Below is a small trained network, with its code and all its weights. Each question gives an input and a target symbol and asks what happens when units are switched off, that is, made to give their printed mean instead of their output.

import numpy as np


def w(rows, s, z=0):
    codes = np.array(rows[::2]) - 128.0
    scale = np.full(codes.shape[1], s)
    scale[-1] = z or s
    return codes * scale


def norm(h):
    return h / np.sqrt((h * h).mean(-1, keepdims=True) + 1e-5)


def f(y):
    return np.maximum(y, 0)


def softmax(a):
    e = np.exp(a - a.max(-1, keepdims=True))
    return e / e.sum(-1, keepdims=True)


def log_softmax(a):
    a = a - a.max(-1, keepdims=True)
    return a - np.log(np.exp(a).sum(-1, keepdims=True))


def net(x, mask):
    ids = ['ΘΛγζξψ'.index(c) for c in x.split()]
    T = len(ids)
    res = E[ids] + P[:T]
    r = norm(res)
    for j in range(2):
        rows = slice(3 * j, 3 * j + 3)
        q, k, v = (r @ M[0][rows].T for M in (Q, K, V))
        z = softmax(np.where(np.tri(T) > 0, q @ k.T / 3**0.5, -1e9)) @ v
        o = O[0][rows]
        res = res + np.where(mask[j], z, o[:, -1]) @ o[:, :-1]
    y = f(norm(res) @ A[0][:, :-1].T + A[0][:, -1])
    res = res + np.where(mask[2:10], y, B[0][:, -1]) @ B[0][:, :-1]
    return log_softmax(norm(res)[-1] @ U[:, :-1].T + U[:, -1])


Q, K, V, O, A, B = {}, {}, {}, {}, {}, {}
E = w([
[112,1,161,176,172,152],'Θ',
[71,78,50,176,86,49],'Λ',
[198,120,176,161,168,179],'γ',
[145,197,120,223,56,109],'ζ',
[139,130,10,74,213,209],'ξ',
[169,95,43,64,41,166],'ψ',
],0.021)
P = w([
[97,111,246,107,106,140],'0',
[95,109,254,97,101,135],'1',
[121,76,223,140,85,145],'2',
[131,74,194,153,90,147],'3',
[142,80,176,163,96,143],'4',
[152,87,151,170,102,141],'5',
[168,94,131,172,109,145],'6',
[172,103,115,171,104,133],'7',
[189,102,101,175,112,129],'8',
[194,110,77,168,107,132],'9',
[208,119,65,170,109,126],'10',
[216,128,48,163,106,120],'11',
[226,132,37,162,112,118],'12',
],0.011)
Q[0] = w([
[143,147,65,70,95,173],'H1',
[138,71,131,126,38,193],'H1',
[156,99,83,252,131,145],'H1',
[124,115,117,141,83,90],'H2',
[123,156,145,178,101,120],'H2',
[153,136,133,101,107,145],'H2',
],0.039)
K[0] = w([
[62,121,155,67,131,198],'H1',
[119,160,105,36,47,113],'H1',
[190,77,4,102,65,178],'H1',
[89,144,112,156,148,98],'H2',
[123,162,153,157,106,134],'H2',
[137,167,120,150,120,142],'H2',
],0.04)
V[0] = w([
[177,138,123,80,86,116],'H1',
[165,110,139,153,127,138],'H1',
[105,112,163,38,80,121],'H1',
[42,81,246,133,180,169],'H2',
[136,140,118,190,158,133],'H2',
[127,125,158,223,201,144],'H2',
],0.011)
O[0] = w([
[20,150,120,114,141,228,253],'H1',
[110,117,138,166,139,136,143],'H1',
[10,193,61,118,187,254,249],'H1',
[213,139,32,145,102,100,92],'H2',
[92,139,113,94,132,86,140],'H2',
[96,129,79,69,111,50,131],'H2',
],0.0067,0.006)
A[0] = w([
[46,112,251,86,184,119,92],'N1',
[175,141,219,128,182,142,76],'N2',
[120,125,161,146,127,93,78],'N3',
[143,194,134,138,119,84,78],'N4',
[112,163,65,126,167,112,138],'N5',
[113,142,91,138,92,75,59],'N6',
[157,132,116,137,162,89,54],'N7',
[181,143,170,106,144,106,2],'N8',
],0.025,0.0053)
B[0] = w([
[162,14,219,3,56,169,161],'N1',
[44,188,77,183,150,132,172],'N2',
[166,108,107,108,120,79,153],'N3',
[191,142,156,169,72,181,156],'N4',
[187,165,101,148,167,118,254],'N5',
[67,170,157,75,178,98,200],'N6',
[94,92,123,137,110,183,156],'N7',
[75,148,249,124,234,197,149],'N8',
],0.022,0.0074)
U = w([
[149,19,129,165,109,118,146],'Θ',
[88,117,130,68,136,69,186],'Λ',
[63,118,152,212,170,182,2],'γ',
[174,151,177,135,63,128,209],'ζ',
[186,147,63,109,159,151,158],'ξ',
[111,101,118,10,72,214,83],'ψ',
],0.011,0.0022)

Each question gives the input, a string of symbols that net reads in full, and the target symbol t.
The units are the heads (3 rows each of Q, K, V and O) and the neurons (one row each of A and B). Each row of codes is followed by its name. A weight is (code - 128) times the scale printed after its matrix; where a second scale follows, it is the last column's (O, A, B and U).
mask holds one flag per unit, heads first, then neurons. A switched-off unit (its flag False) gives its mean, the last column of its rows in O or B, instead of its output. The means were averaged over made-up inputs and are rounded, as every weight is.
A unit's drop is (log p(t) with every unit on - log p(t) with that unit switched off) / (log p(t) with every unit on - log p(t) with every unit switched off).
The circuit of an input: a set's keep is (log p(t) with only the set's units on - log p(t) with every unit switched off) / (log p(t) with every unit on - log p(t) with every unit switched off). Starting from all 10 units, units are removed one at a time, each time the one whose removal leaves the highest keep (on an exact tie, the one counted first), for as long as the keep stays at least 0.8.
units of the circuit, in order: the units of the circuit, biggest drop first
unit that matters most: the unit with the biggest drop
k most important neurons: the k neurons with the biggest drops, biggest first
heads that matter: for each layer, one digit per head in row order, 1 if its drop is at least 0.15 and else 0, layers parted by /
drop of u: that unit's drop, to one decimal
input ξ ψ ξ ξ Λ γ ζ, target ψ: units of the circuit, in order	[H2 N1 H1]
input Θ Λ Λ Λ ζ ψ ξ, target ψ: unit that matters most	H2
input γ ξ γ Θ ψ γ ζ γ, target ξ: heads that matter	11
input ζ Λ γ γ ζ, target ζ: heads that matter	10
input ζ ξ Λ ζ ξ ψ ζ ξ ξ Θ ξ ξ γ, target ψ: 2 most important neurons	[N1 N5]
input ψ Λ ζ, target ψ: units of the circuit, in order	[H1 H2 N1]
input Θ ζ ζ ζ ξ ψ Λ, target ψ: 2 most important neurons	[N1 N2]
input ψ ξ ζ ξ ζ Θ ξ γ ξ ξ ξ Θ Θ, target ξ: units of the circuit, in order	[H2 H1 N5 N8]
input Λ γ ζ γ ψ ζ ψ Θ, target Θ: units of the circuit, in order	[H2 N6]
input ζ γ ξ Λ ξ γ Θ ξ γ ξ ξ γ, target γ: 2 most important neurons	[N8 N2]
input Λ γ ψ Θ Λ ζ Λ, target ξ: drop of N4	0.0
input Θ Λ Θ ξ ψ ξ Λ Θ, target ξ: drop of H1	0.3
input Θ ζ ξ ξ ξ Λ Λ ζ, target ζ: drop of N4	1.3
input ζ Λ γ ψ ξ γ Λ Λ, target ξ: units of the circuit, in order	[N5]
